[[ 10  -4  -5  -5   0]
 [ 42 -16 -20 -18  -2]
 [ 37 -15 -18 -17  -1]
 [ 25 -10 -12 -11  -1]]
|
[  0 -18 -18 -10]

[[-18  54]
 [-38 -52]]
|
[ 54 -38]

[[ -5 -26  19  17 -13]
 [ 44  -8 -14 -16   9]]
|
[-13 -16]

[[ -1  13  -2 -52]
 [ 12  -5   2  43]]
|
[-52   2]

[[-13 -10 -36]
 [ 26 -18  -3]
 [ 34  14 -14]
 [ 22  36 -49]
 [ 10 -15  47]]
|
[-36 -18  34]

[[ 26  54  30]
 [ -3 -28 -28]
 [-39 -53  -8]
 [-39 -48  -2]
 [ 42  29 -30]]
|
[ 30 -28 -39]
---
[[ 23 -20 -17  49]
 [ 33  25 -37 -27]
 [ 14   8  -4 -28]
 [ 32  24 -39 -28]
 [-30 -39  31  42]]
|
[ 23  25  -4 -28]

[[ 11   0 -10   1  -6]
 [ -4   7   9 -12   8]
 [ 28   1  -2  55  -3]]
|
[11  7 -2]

[[  1 -21  44  36]
 [-10 -19 -18  54]
 [  2 -19  44  33]
 [  3 -18  47  31]]
|
[  1 -19  44  31]

[[ 51  31]
 [  0 -29]
 [  3   2]
 [  6   8]
 [  3  -2]]
|
[ 51 -29]

[[  9 -11  -3 -13 -10]
 [ 44 -38   2   0 -31]]
|
[  9 -38]

[[-13 -33  46   4]
 [-12 -17   5  -7]
 [-14 -35  48   4]
 [  9  -9 -35  -6]
 [-15 -36  49   4]]
|
[-13 -17  48  -6]
---
[[ -1  15 -14  37  24  27  48  43  15]
 [ -3  17  14  33  16  34  45  46  18]]
|
[[ -1  -3]
 [ 15  17]
 [-14  14]
 [ 37  33]
 [ 24  16]
 [ 27  34]
 [ 48  45]
 [ 43  46]
 [ 15  18]]

[[  1  11  41   8  34  15 -10  36  25 -51 -29   1  35]
 [  6  10  44   8  29  14 -11  32  24 -46 -32   5  34]
 [  5  -7  47  32   2 -28 -19  -4  -9   0  -2  13  34]
 [ 13   2  19   2  27   5 -16  29  16 -56 -10   7  44]]
|
[[  1   6   5  13]
 [ 11  10  -7   2]
 [ 41  44  47  19]
 [  8   8  32   2]
 [ 34  29   2  27]
 [ 15  14 -28   5]
 [-10 -11 -19 -16]
 [ 36  32  -4  29]
 [ 25  24  -9  16]
 [-51 -46   0 -56]
 [-29 -32  -2 -10]
 [  1   5  13   7]
 [ 35  34  34  44]]

[[ -1 -10  14  -3   0   7]
 [  2 -24  24  -5  -3   9]
 [-19 -44  21   6  22  23]
 [ 10  -3  19  -8  -7   2]
 [ -7  32 -50  10   4 -21]
 [  6 -13  28  -7  -3   5]
 [ 11   7   1  -3  -3  -8]]
|
[[ -1   2 -19  10  -7   6  11]
 [-10 -24 -44  -3  32 -13   7]
 [ 14  24  21  19 -50  28   1]
 [ -3  -5   6  -8  10  -7  -3]
 [  0  -3  22  -7   4  -3  -3]
 [  7   9  23   2 -21   5  -8]]

[[ 10  33  27 -49  18  39]
 [ 41  51  16  23 -38 -33]
 [  5 -14 -20   0  38  12]
 [ 30  44  -3 -16  -4  34]]
|
[[ 10  41   5  30]
 [ 33  51 -14  44]
 [ 27  16 -20  -3]
 [-49  23   0 -16]
 [ 18 -38  38  -4]
 [ 39 -33  12  34]]

[[ 32  -9 -18  25  27  -4 -11   3  25  -4]
 [ 42  21 -30 -10  43 -18  -9 -44 -10 -26]
 [ 47  -4 -27  27  41  -8 -13  -5  27  -9]
 [ 31  12 -24  -6  31 -15  -9 -31  -6 -20]]
|
[[ 32  42  47  31]
 [ -9  21  -4  12]
 [-18 -30 -27 -24]
 [ 25 -10  27  -6]
 [ 27  43  41  31]
 [ -4 -18  -8 -15]
 [-11  -9 -13  -9]
 [  3 -44  -5 -31]
 [ 25 -10  27  -6]
 [ -4 -26  -9 -20]]

[[40 52 26 14 12]
 [18 17 -1 -2 -2]
 [38 50 27 14 12]
 [38 50 30 16 14]]
|
[[40 18 38 38]
 [52 17 50 50]
 [26 -1 27 30]
 [14 -2 14 16]
 [12 -2 12 14]]

[[ 31  10  33  -5  34 -17 -11   9 -20   6  35  12  28  12 -19]
 [ -5  -1  -4 -19  -5  30 -10 -13  44 -16  -4 -19  -4 -18  33]
 [ -7  -4  -5  22  -7  -7  20   8 -29  15  -9  16  -3  12 -13]
 [ 19   7  20   5  18 -33   1  11 -29  10  22  19  15  18 -32]]
|
[[ 31  -5  -7  19]
 [ 10  -1  -4   7]
 [ 33  -4  -5  20]
 [ -5 -19  22   5]
 [ 34  -5  -7  18]
 [-17  30  -7 -33]
 [-11 -10  20   1]
 [  9 -13   8  11]
 [-20  44 -29 -29]
 [  6 -16  15  10]
 [ 35  -4  -9  22]
 [ 12 -19  16  19]
 [ 28  -4  -3  15]
 [ 12 -18  12  18]
 [-19  33 -13 -32]]
